Table B holds the same points as the rows below and some others, measured another way and shuffled. Each row below is followed by which row of B it is.
B:
[[-178   44  -64  -52 -120    2  -23  164   61 -142   55   63  101 -118
   -81  352   83   36]
 [-279   86  341  287 -210  182 -404 -265   43  249  111  107  139 -536
   138 -275   54 -102]
 [-119  -84  -29   16 -361 -146  -29   45   11 -101 -193  146   30  112
   -56  121   46   37]
 [  14  -29   98  104 -167   68 -126   -3   48  114  160  142   18 -300
    29  119  146  -34]
 [ 157 -249 -182 -237   43  -39   18  312  -96 -239 -143  -97  -31  310
   -95  187 -180  152]
 [ 182  -60   55  -89  258   31   35    8   48  -24  -46  -45  -93  -25
   124  -80 -182   17]
 [ -94  -60 -191 -123  -85 -354  269   56  170 -212 -479  223  -46  469
   -42  211  -54  -26]
 [  35 -179   88  -24  422   21  -90   75  214  170   25  -55   37    6
    -4 -107 -294   97]
 [  28   57  123  -14  221  101   17  -33  124   55  138  -12  -23 -287
    98   16  -87   22]
 [  -3   45  163   71  -85  193 -316  142  -45   25  374  -93  130 -446
    16  112   88   56]
 [ -47   -3   83   55 -217  -39 -170   59   11  -38   21   34   77 -103
     9   47   48   24]
 [ -65 -154  232  104 -239  201 -302  -44  -85  140  165  -94   61 -346
    -4 -191 -110  167]
 [ -68 -137  268  134   27  128 -410  -75   -4  206   53  -86  104 -214
    66 -388 -199   61]
 [  12   98  -59 -109  -45  139  128  -27  -28 -219  -82   20  -92 -161
   129  216    3  -75]
 [ 244  -30   -9  -72  -26  -24  113  -96  -51 -126 -250   77 -188   72
   206  -69  -43 -113]
 [ 222 -202   39  -53  146   30 -126  134  -21   44   27  -38  -42   20
    28  -59 -125   60]
 [ 157  167  100  -71  250  121   82  -39   62  -93   96  -63  -91 -274
   219   39  -57  -61]
 [  61 -291  -12  -85  259 -156   59  -20  134   73 -355   66  -79  351
     2 -216 -335   70]
 [ -13 -263  147  103 -287   -7 -244 -108  -48  112 -222   11    2   79
    33 -332 -190   81]
 [ -40   90  177   30  291  249 -377  296   98   96  612 -195  239 -553
   -37  218   26  106]
 [ 139  -96   57   11   40   56  -96   13    0   71   44   79  -46 -145
    76   -8    8  -41]
 [ -17 -376  -78  -28 -581 -196  144 -183 -101  -83 -627  187 -183  451
   -34 -184 -179  100]
 [  50   -2   -6  -46  -49  -80  143 -141   47 -115 -337  112 -126  117
   150  -63  -92  -87]
 [ -66  -19   53  -27  129   80   57  -47  124   30    7   51  -28 -185
    43   68 -101   18]
 [   3 -426   61   47 -204 -152  -58 -117   21  170 -389  131  -75  310
   -53 -331 -266  129]
 [ 156 -103   84  -71  267  120 -157  214   22   54  307 -126   38 -222
   -18   64  -97  134]
 [ -34  101  110    5  181  143   51  -68  152   61  176   49  -21 -388
   101  122   -6  -30]
 [-166  -78  112  136 -247    6 -118 -189   76  102 -203  154   19  -80
    64 -131  -47  -48]
 [ -57 -150    8   21  -93 -231  133 -212  147   28 -519  225 -106  323
    73 -201 -178  -60]
 [  96 -251  -70  -63 -370 -105   48   32 -117  -93 -231  130 -107  192
   -47   50   -5   82]
 [ -32  -21  128  115  -99  110 -275   74   50  124  228   54  108 -328
    10   93  112  -22]
 [ 151 -162   10  -13  -90  -38  -49   65   -3   14  -57   55  -49   49
    24   11  -29   26]
 [ 189  -96  -60 -139  235   34  -13   54  -34 -140 -253  -41  -91  188
   151  -82 -201  -84]
 [ -21 -240   14   -1 -243  -30 -207  113 -104   -5  -73   49   46   57
   -81  -23  -31   98]
 [ -64 -235 -240 -180   59 -206  194  259  165 -123 -205  124    7  367
  -207  375 -104  134]
 [ 342 -276    6  -94  223   -8  -23  118    8   81  -20   -3 -118  111
    43  -73 -165   57]
 [ 188 -100   57  -27   38   85 -164  155   -8    8  129  -77   11 -102
    41   43  -53   44]
 [ -42   80   -9  -88  -40  -68   -4  190   75 -202   41  -67   79   -9
   -21  239  -13   82]
 [ -24 -107  130  -13  274   48  -40  -27  144  131   36  -28    7 -125
    26 -118 -232  100]
 [ 173  136   15 -106 -123  149   59   37 -109 -262   43 -104  -96 -207
   172  161   31  -24]
 [-149  430  378  162  306   97 -546  185  206    7  503 -296  374 -528
   162  -63   -1  -20]
 [ 122  -29  -12 -118  118  -61  179  -49   65 -122 -244   15 -134  129
   127  -26 -174   -4]
 [ 357 -324  -25 -143  152  -57    7  119  -60   -7 -157  -49 -150  268
    35 -148 -240  104]
 [ -20   -5  216   32  219  210 -243   36   77  107  250 -183   93 -356
    63 -114 -196  107]
 [ 229 -261  -13  -50  -97  -89   28  -14  -64    7 -228  109 -149  188
    49 -105  -89   16]
 [-244  288  180   92   29  142 -322  147   99  -50  399  -80  260 -524
    34  212  138  -16]
 [-372   -2 -118  -34   47   53 -171   33  -32 -124 -218  224  125  -56
   -27  165   54 -180]
 [ -69 -106   81   97 -214  -84 -244   69   35   47  -43   73  110    2
   -27  -23   19   21]
 [  46 -165   11    6 -163 -129  -98   24  -26  -27 -226  104  -13  173
    13  -91  -44    0]
 [ -15  -26  -14  -78  226   46  141  -40  138   -9  -71   73  -73  -86
    63   98 -127  -10]
 [ -69   10  116    1  278   64    5  -28  196   87   83   -1   18 -222
    51    6 -145   43]
 [ -79   62   55   54 -325  -62  -70   67   45  -92   33   61   74 -113
   -11  184  115   32]
 [ -78  -86  -13   37 -350 -304 -119   32   28 -152 -447   99   60  419
    16 -107  -62  -21]
 [-108   -6  161   59   79  184 -146  -53   80  113  156  -16   56 -369
    47  -25  -81   37]
 [ 256 -158  -61  -68 -179 -126  149 -102  -59 -114 -420  150 -221  283
   151 -102  -65  -95]
 [ -10 -190   77    4  155   90 -116   12  104  141    8   -9   15  -79
    -8  -72 -199   79]
 [ 257 -140   23  -78  191 -111   99  -62   43   -8 -273   60 -164  215
   153 -202 -199  -37]
 [  64  155  173   26  325  145  -74  -10  185   73  233  -68   21 -374
   175   27  -56  -55]
 [ 281   89   73 -120  422  196  -47  135   43  -73  242 -191  -39 -258
   177   73 -113  -14]
 [  51    2   57  -51  239   28   67  -26  129   -1  -37   11  -55  -87
   106  -10 -148   -5]
 [ -40 -105   42  -12  115   32   -6  -30  134   56 -101   30  -12  -20
    34  -22 -175   30]
 [   5  -40   12  -66  202   17   87   -5  155  -13  -72   18  -42  -34
    61   52 -160   15]
 [ 164   28  -14  -87   -2  -66  155 -111   12 -179 -344   48 -166  158
   212  -84 -111 -105]
 [-106 -207   -7   57 -306  -95 -111   62   25   62  -77  188   51   22
  -122  113   64   64]
 [ 339   88   17 -176  349  156   71   97  -10 -183   86 -170 -127 -135
   217   65 -130  -36]
 [ -46  -57   42  -33  236   36   12  -39  130   50  -87   53  -18  -64
    54  -27 -162   -9]
 [ 199 -139   33   -4  -59   39  -23  -29  -42   44  -48  107 -113  -72
    87  -25    4  -42]
 [ 270 -214  -42 -123   62  -24   62   35  -75  -58 -177   36 -160  151
    66  -63 -129   25]
 [-109  119  -71 -120   68  -65   74  224  138 -218   58  -22   90  -31
   -51  384    8   62]
 [  64  -78   20 -103  357   -2  146   22  190   33  -28  -21  -68  -16
    36   30 -232   84]
 [ -61 -105  162   19  167  190 -147   48  106  164  276 -108   70 -344
   -36   -6 -169  176]
 [ -40 -137  180   54  232   26 -167  -24  151  184   19  -43   54  -96
    25 -220 -246   94]]
Rows of B count from 0, top down.

[-135 -141 -370 -266 -159   15  -48  148 -196  150  320 -365 -257  393
  144  150  -60 -165 -174  147 -222 -134 -257  -79   17   41] -> 1
[  32   88  298  -78  334  257  215  -10 -201  -79 -161  363 -254   92
   26  -92 -143   96  -77 -182  173  172  309  -37  161  231] -> 0
[  19   10  -20   73  129  181   88   -1   49 -154 -325  128   15  -44
  -86   93  159   31   84   -6 -238  125  121   89    2   50] -> 41
[ -14 -252   43  -70 -457 -396 -283  305  -38   70   82 -106   23 -141
 -228 -260 -483  309  159  201  -65   10 -343 -231 -215 -108] -> 20
[  98 -159   62   88 -330 -196 -169  107  158  -85 -263   73  273 -316
 -290 -156  -25  246  190  117 -156   96 -148   35 -132 -136] -> 58
[ 299 -109 -201   76 -300 -187  -48  -15   83  113  317   38  142  -35
 -172  -18  284 -122 -254   59  -56   45 -163  -47   17   22] -> 18
[ 151   24  129  -88 -149   51   88 -136 -272  -42  -64  200 -150 -106
 -135 -131 -191  -73 -132 -134  169  -52   -5  -22   82   94] -> 52
[ 102   36 -268  116  241  -14  127  -91   49  -58  -16   11   36  -35
 -125  -67  259   -1   30 -134  -56   39  107  -80  -13   45] -> 38
[  56   49   46  -94 -139 -126  -89  252  -34   84 -100  125  -98  -43
 -142 -103 -165   94   34  123   89   54  -83  -96  -90   63] -> 31
[  82   76  -97  -47  -93  -80   -1  224  147  101 -172   94   -9   -8
 -132  -86   42   83   11   71   80   64  -54  -50 -128  -17] -> 15
[ 187  375   72    5  345  532  478 -113 -160  -66 -364  519 -495  184
   46  227  117 -387 -305 -204   83  115  378   54  125  331] -> 37
[ -38   51   18 -226  -91 -185 -123  287 -175  160   61   23 -198   50
  -73 -170 -294  117   22  108  223  -33 -120 -173  -54   99] -> 30
[  75 -217  272 -129 -302 -105  -67 -115 -375  -78   83   85  -60 -160
 -158 -286 -469  155  -40  -98  120  -52 -123  -77   94   17] -> 45
[  93  222  -74 -141    8  275  257  115 -190  102  -87  228 -539  277
   58  196 -128 -343 -304    0   32    8   56  -87    2  237] -> 10
[ 133  189 -218 -131  161  317  138  100  154  180   40  152  -34  365
  172  328  727 -321 -400  101  -10  142  144  258  216  202] -> 11
[  32   70  220   59  326  108  234 -137 -328 -216 -236  295 -325 -140
 -152 -215 -437  136  141 -279  100   51  260 -226   13  187] -> 6
[  61  166   26 -131  168   23  136  197 -191  136   91  205 -426  203
   -2  -79 -246  -39 -133  -40  243   47   95 -256  -12  241] -> 63
[ -55   35 -223  -23  -74   24   18  183   89  -31 -306  -65  -90   11
 -104   64  -24   12  138  104 -221  -10  -86  -28 -183  -53] -> 56
[ 211  -97 -109  102  -71 -147  -66 -128   96  -32   80   49  340 -192
 -208 -137  384   73  -30  -41   -3   60  -21   74   82  -33] -> 43
[  32  142 -140   88  427  170  199  -32   37 -111 -222  141  -86   38
  -55   39  241   -5   74 -121  -76  115  253  -24   21  144] -> 61
[ 330    2  285  199   48  133  206  -70  254  -76 -234  515  186 -165
 -186 -184  243  174 -139 -179  134  330  274   78   64   33] -> 4
[ 141 -232  -98  119 -148 -217  -67  -11   -9  -15  269  -30   87  -77
 -184 -140  -24  103  -33    0 -162   72 -119 -172  -43    3] -> 53
[ -97  -65   -7 -160 -240 -140 -188  418   38  117 -108  -52 -101   63
  -71  -22 -251  168  103  269 -103   56 -202  -87 -163  -10] -> 66
[-105    8  -86  -42  203   52   21  154  -99  -61 -118  -15 -189   88
  -26   44 -102   69  130   48 -186   57   47 -102  -50  123] -> 26
[  83    0  125  -26  225  184  -15   65   93   -7  -42  236  175   89
   39  123  501   45 -129   69  -53  258  215  240  249  184] -> 21
[  48  -90   66  109   79  378  208   99  109 -109 -201  229 -197  225
   55  273   74  -75 -163   51 -457  293  166   49    9  136] -> 13
[  61  331   83 -188  166  352  244  123 -309   77 -176  355 -600  261
   82  229 -140 -343 -269    4  111   33  174  -39   87  356] -> 51
[  69   71  152 -102  -42  160   70  267    5   97 -105  280 -249  179
   14  103  -64  -42 -182  128   -9  187   65   -9   12  172] -> 29
[  62 -260  199   88 -421 -134 -246  128  207 -151 -369   88  393 -353
 -270 -115  -14  334  225  183 -283  167 -153  167  -93 -189] -> 64
[ 123   46   41 -110  -36  126  125  137   30  135    7  202 -156  193
   20  -34   42  -33 -244  -17  142  124   59  -13   48  105] -> 33
[   8  230 -341  126  554  402  440   46   76  -69 -224  143 -458  337
   82  280  196 -240  -84 -134 -275  140  318 -149  -78  223] -> 49
[-142 -530   95   -1   69  157  213  -78  -10 -147  145 -163  -87  275
  105 -329 -449  475  -12 -297 -226  191   62 -217   -2 -155] -> 46
